Here is a tiny trained network, its code and every weight. The questions are about switching its units off for an input and a class, where a switched-off unit gives its printed mean instead of its output.

import numpy as np


def w(rows, s, z=0):
    codes = np.array(rows[::2]) - 128.0
    scale = np.full(codes.shape[1], s)
    scale[-1] = z or s
    return codes * scale


def f(y):
    return np.maximum(y, 0)


def log_softmax(a):
    a = a - a.max(-1, keepdims=True)
    return a - np.log(np.exp(a).sum(-1, keepdims=True))


def net(x, mask):
    res = np.array(x, float).reshape(1, 8) / 4 @ E
    y = f(res @ A[0][:, :-1].T + A[0][:, -1])
    res = res + np.where(mask, y, B[0][:, -1]) @ B[0][:, :-1]
    return log_softmax(res[-1] @ U[:, :-1].T + U[:, -1])


A, B = {}, {}
E = w([
[254,132,96,126],'x0',
[87,182,56,81],'x1',
[92,32,103,113],'x2',
[106,137,85,198],'x3',
[141,74,163,204],'x4',
[102,121,163,62],'x5',
[146,107,55,166],'x6',
[114,130,134,130],'x7',
],0.0082)
A[0] = w([
[164,84,126,131,111],'neuron 0',
[138,129,205,176,59],'neuron 1',
[194,36,181,127,132],'neuron 2',
[124,97,85,189,55],'neuron 3',
[119,120,90,205,51],'neuron 4',
[198,106,124,87,145],'neuron 5',
[135,84,77,206,71],'neuron 6',
[123,121,186,175,56],'neuron 7',
[125,106,93,171,64],'neuron 8',
[98,144,148,79,209],'neuron 9',
[105,145,247,147,77],'neuron 10',
[210,47,117,127,52],'neuron 11',
[137,127,224,195,36],'neuron 12',
[122,95,90,176,73],'neuron 13',
[27,117,155,119,86],'neuron 14',
[169,188,83,133,64],'neuron 15',
[126,114,111,160,93],'neuron 16',
[82,126,130,88,119],'neuron 17',
[146,122,88,141,3],'neuron 18',
[165,90,125,130,108],'neuron 19',
[215,211,70,168,70],'neuron 20',
[53,112,162,120,93],'neuron 21',
[189,95,116,113,79],'neuron 22',
[135,146,150,126,23],'neuron 23',
[196,42,116,135,67],'neuron 24',
[122,106,80,196,48],'neuron 25',
[81,99,126,110,59],'neuron 26',
[153,167,140,164,47],'neuron 27',
[120,73,79,186,84],'neuron 28',
[132,130,145,155,104],'neuron 29',
[71,134,137,76,133],'neuron 30',
[175,68,139,132,62],'neuron 31',
],0.013,0.0046)
B[0] = w([
[123,128,150,160,180],'neuron 0',
[149,215,110,100,188],'neuron 1',
[198,164,181,205,250],'neuron 2',
[76,131,99,134,190],'neuron 3',
[69,103,68,95,193],'neuron 4',
[178,92,197,154,207],'neuron 5',
[41,119,121,136,221],'neuron 6',
[148,202,102,126,176],'neuron 7',
[92,136,102,129,170],'neuron 8',
[186,47,132,128,222],'neuron 9',
[188,194,49,74,225],'neuron 10',
[134,86,213,195,221],'neuron 11',
[138,251,101,102,206],'neuron 12',
[97,133,110,147,183],'neuron 13',
[170,76,50,160,234],'neuron 14',
[119,101,161,62,195],'neuron 15',
[97,121,121,124,159],'neuron 16',
[160,82,98,130,191],'neuron 17',
[137,179,112,98,145],'neuron 18',
[115,132,147,151,176],'neuron 19',
[92,90,197,11,254],'neuron 20',
[164,92,72,157,212],'neuron 21',
[123,119,177,137,184],'neuron 22',
[137,130,129,120,132],'neuron 23',
[132,109,183,208,220],'neuron 24',
[65,118,90,125,193],'neuron 25',
[165,70,119,137,164],'neuron 26',
[113,155,106,64,157],'neuron 27',
[68,147,104,151,210],'neuron 28',
[119,143,106,122,151],'neuron 29',
[169,67,91,137,215],'neuron 30',
[156,122,167,184,186],'neuron 31',
],0.027,0.0076)
U = w([
[170,38,60,78,113],'0',
[142,89,152,125,94],'1',
[143,66,139,1,127],'2',
[182,44,96,48,253],'3',
[176,136,87,68,72],'4',
[65,79,89,94,128],'5',
],0.008,0.0052)

Each question gives the input, the list of numbers given to net, and the class t.
The units are the neurons (one row each of A and B). Each row of codes is followed by its name. A weight is (code - 128) times the scale printed after its matrix; where a second scale follows, it is the last column's (A, B and U).
mask holds one flag per neuron, in row order. A switched-off neuron (its flag False) gives its mean, the last column of its row in B, instead of its output. The means were averaged over made-up inputs and are rounded, as every weight is.
A unit's drop is (log p(t) with every unit on - log p(t) with that unit switched off) / (log p(t) with every unit on - log p(t) with every unit switched off).
The circuit of an input: a set's keep is (log p(t) with only the set's units on - log p(t) with every unit switched off) / (log p(t) with every unit on - log p(t) with every unit switched off). Starting from the 12 units with the biggest drops (on a tie, the unit counted first), units are removed one at a time, each time the one whose removal leaves the highest keep (on an exact tie, the one counted first), for as long as the keep stays at least 0.8.
units of the circuit, in order: the units of the circuit, biggest drop first
top k neurons: the k neurons with the biggest drops, biggest first
drop of u: that unit's drop, to one decimal
input [8,-5,-6,6,-4,0,6,0], class 2: units of the circuit, in order : (neuron 20)
input [-4,2,2,-6,4,4,3,2], class 0: units of the circuit, in order : (neuron 20; neuron 14)
input [2,-2,5,-1,-8,-8,-3,-4], class 2: top 2 neurons : (neuron 2; neuron 14)
input [1,2,6,3,-5,3,5,2], class 5: units of the circuit, in order : (neuron 10; neuron 2)
input [-5,3,-5,-5,-1,-6,-6,6], class 0: units of the circuit, in order : (neuron 20; neuron 14; neuron 30)
input [7,-6,-4,-5,-4,-3,-8,5], class 4: units of the circuit, in order : (neuron 10; neuron 12)
input [1,4,0,3,-7,-4,-8,-2], class 2: units of the circuit, in order : (neuron 14; neuron 2)
input [-8,-5,2,-5,2,-1,-6,-5], class 4: top 3 neurons : (neuron 12; neuron 10; neuron 1)
input [1,3,0,-2,4,-4,0,-7], class 5: top 2 neurons : (neuron 2; neuron 9)
input [-2,0,-8,-4,5,-8,1,7], class 4: top 3 neurons : (neuron 12; neuron 1; neuron 7)
input [-3,-4,8,-2,2,-4,1,8], class 1: top 2 neurons : (neuron 2; neuron 24)
input [-5,6,-5,5,-2,8,-3,-7], class 0: drop of neuron 14 : 0.1
input [1,7,2,8,-5,-2,-5,-8], class 2: drop of neuron 2 : 0.1
input [-7,-6,1,7,6,4,4,6], class 5: units of the circuit, in order : (neuron 6)
input [7,-3,-8,1,6,-6,-2,4], class 2: drop of neuron 20 : 1.3
input [8,4,5,4,6,2,0,-1], class 1: drop of neuron 19 : 0.0
input [8,5,4,6,1,3,-1,2], class 5: top 3 neurons : (neuron 2; neuron 9; neuron 10)
